Here is a tiny trained network, its code and every weight. The questions are about switching its units off for an input and a class, where a switched-off unit gives its printed mean instead of its output.

import numpy as np


def w(rows, s, z=0):
    codes = np.array(rows[::2]) - 128.0
    scale = np.full(codes.shape[1], s)
    scale[-1] = z or s
    return codes * scale


def f(y):
    return np.maximum(y, 0)


def log_softmax(a):
    a = a - a.max(-1, keepdims=True)
    return a - np.log(np.exp(a).sum(-1, keepdims=True))


def net(x, mask):
    res = np.array(x, float).reshape(1, 7) / 4 @ E
    y = f(res @ A[0][:, :-1].T + A[0][:, -1])
    res = res + np.where(mask, y, B[0][:, -1]) @ B[0][:, :-1]
    return log_softmax(res[-1] @ U[:, :-1].T + U[:, -1])


A, B = {}, {}
E = w([
[61,137,147,155,140,45],'x0',
[194,226,139,185,187,141],'x1',
[148,120,161,123,132,145],'x2',
[164,103,126,123,149,174],'x3',
[136,109,146,131,162,154],'x4',
[117,154,254,144,68,84],'x5',
[125,116,142,119,175,152],'x6',
],0.009)
A[0] = w([
[161,128,121,106,121,161,149],'neuron 1',
[120,95,1,149,164,150,128],'neuron 2',
[113,72,187,155,180,178,246],'neuron 3',
[135,187,107,179,159,131,52],'neuron 4',
[108,98,157,77,201,148,115],'neuron 5',
[190,134,137,218,106,104,86],'neuron 6',
[57,21,187,12,100,129,130],'neuron 7',
[140,208,140,214,181,156,101],'neuron 8',
[115,106,33,95,157,155,164],'neuron 9',
[101,149,42,110,160,138,138],'neuron 10',
[180,113,172,82,136,168,255],'neuron 11',
[37,118,139,192,120,119,74],'neuron 12',
[28,57,76,90,61,150,64],'neuron 13',
[75,106,150,155,177,65,122],'neuron 14',
],0.0095,0.0051)
B[0] = w([
[114,129,254,113,176,24,169],'neuron 1',
[99,68,93,177,114,55,235],'neuron 2',
[140,226,82,124,99,51,219],'neuron 3',
[174,79,96,200,173,188,166],'neuron 4',
[78,185,55,96,124,160,165],'neuron 5',
[68,95,92,193,115,172,168],'neuron 6',
[167,115,22,216,147,162,254],'neuron 7',
[200,72,38,134,38,226,211],'neuron 8',
[154,100,107,190,88,73,230],'neuron 9',
[71,154,199,186,70,54,201],'neuron 10',
[42,115,116,158,98,46,225],'neuron 11',
[112,56,116,105,158,110,166],'neuron 12',
[152,69,30,154,156,156,224],'neuron 13',
[226,87,108,106,143,126,183],'neuron 14',
],0.0065,0.0084)
U = w([
[129,131,160,181,117,125,150],'0',
[162,88,121,174,138,255,33],'1',
[183,165,114,113,112,112,171],'2',
[104,160,132,160,127,151,188],'3',
[113,138,146,158,129,146,163],'4',
[148,138,150,139,137,124,166],'5',
[187,93,171,140,152,119,99],'6',
[80,181,194,56,208,176,3],'7',
],0.012,0.0053)

Each question gives the input, the list of numbers given to net, and the class t.
The units are the neurons (one row each of A and B). Each row of codes is followed by its name. A weight is (code - 128) times the scale printed after its matrix; where a second scale follows, it is the last column's (A, B and U).
mask holds one flag per neuron, in row order. A switched-off neuron (its flag False) gives its mean, the last column of its row in B, instead of its output. The means were averaged over made-up inputs and are rounded, as every weight is.
A unit's drop is (log p(t) with every unit on - log p(t) with that unit switched off) / (log p(t) with every unit on - log p(t) with every unit switched off).
The circuit of an input: a set's keep is (log p(t) with only the set's units on - log p(t) with every unit switched off) / (log p(t) with every unit on - log p(t) with every unit switched off). Starting from the 12 units with the biggest drops (on a tie, the unit counted first), units are removed one at a time, each time the one whose removal leaves the highest keep (on an exact tie, the one counted first), for as long as the keep stays at least 0.8.
circuit, biggest first: the units of the circuit, biggest drop first
unit that matters most: the unit with the biggest drop
top k neurons: the k neurons with the biggest drops, biggest first
drop of u: that unit's drop, to one decimal
input [-7,5,0,4,8,3,1], class 2: circuit, biggest first -> [neuron 3]
input [-8,3,-8,-6,4,-8,-7], class 0: top 2 neurons -> [neuron 10; neuron 2]
input [7,-7,2,3,5,-1,-3], class 1: circuit, biggest first -> [neuron 7; neuron 13]
input [2,-7,7,7,-7,6,-6], class 1: circuit, biggest first -> [neuron 7; neuron 13]
input [-3,2,1,4,7,-3,-3], class 2: top 2 neurons -> [neuron 3; neuron 6]
input [7,4,-3,-6,8,6,2], class 2: top 2 neurons -> [neuron 14; neuron 8]
input [-1,-1,6,-4,0,-8,-8], class 0: circuit, biggest first -> [neuron 10; neuron 2; neuron 9]
input [2,-4,3,5,-2,-8,-3], class 0: circuit, biggest first -> [neuron 10; neuron 2]
input [1,-6,-3,-5,-6,-1,6], class 1: top 4 neurons -> [neuron 13; neuron 7; neuron 3; neuron 11]
input [1,8,-1,5,-1,-3,1], class 1: top 3 neurons -> [neuron 8; neuron 4; neuron 6]
input [-4,-6,0,-7,-1,-8,4], class 0: circuit, biggest first -> [neuron 10; neuron 2]
input [-6,2,-5,-5,-7,-7,-4], class 0: top 2 neurons -> [neuron 10; neuron 2]
input [6,-2,4,-6,6,2,5], class 2: top 2 neurons -> [neuron 14; neuron 3]
input [-1,7,3,-8,8,-8,5], class 0: circuit, biggest first -> [neuron 10]
input [8,5,-5,0,2,-4,0], class 6: top 2 neurons -> [neuron 14; neuron 7]
input [8,-8,-5,-7,-1,4,-2], class 1: top 2 neurons -> [neuron 7; neuron 13]
input [-6,-6,-3,2,-5,2,-1], class 1: top 2 neurons -> [neuron 7; neuron 13]
input [-8,-1,6,-6,8,-8,5], class 0: drop of neuron 2 -> 0.1
input [-2,8,2,4,0,5,1], class 1: drop of neuron 4 -> 0.2
input [-4,6,6,-2,-1,1,-5], class 1: drop of neuron 8 -> 0.8
input [-8,1,-6,6,-1,1,0], class 6: unit that matters most -> neuron 1
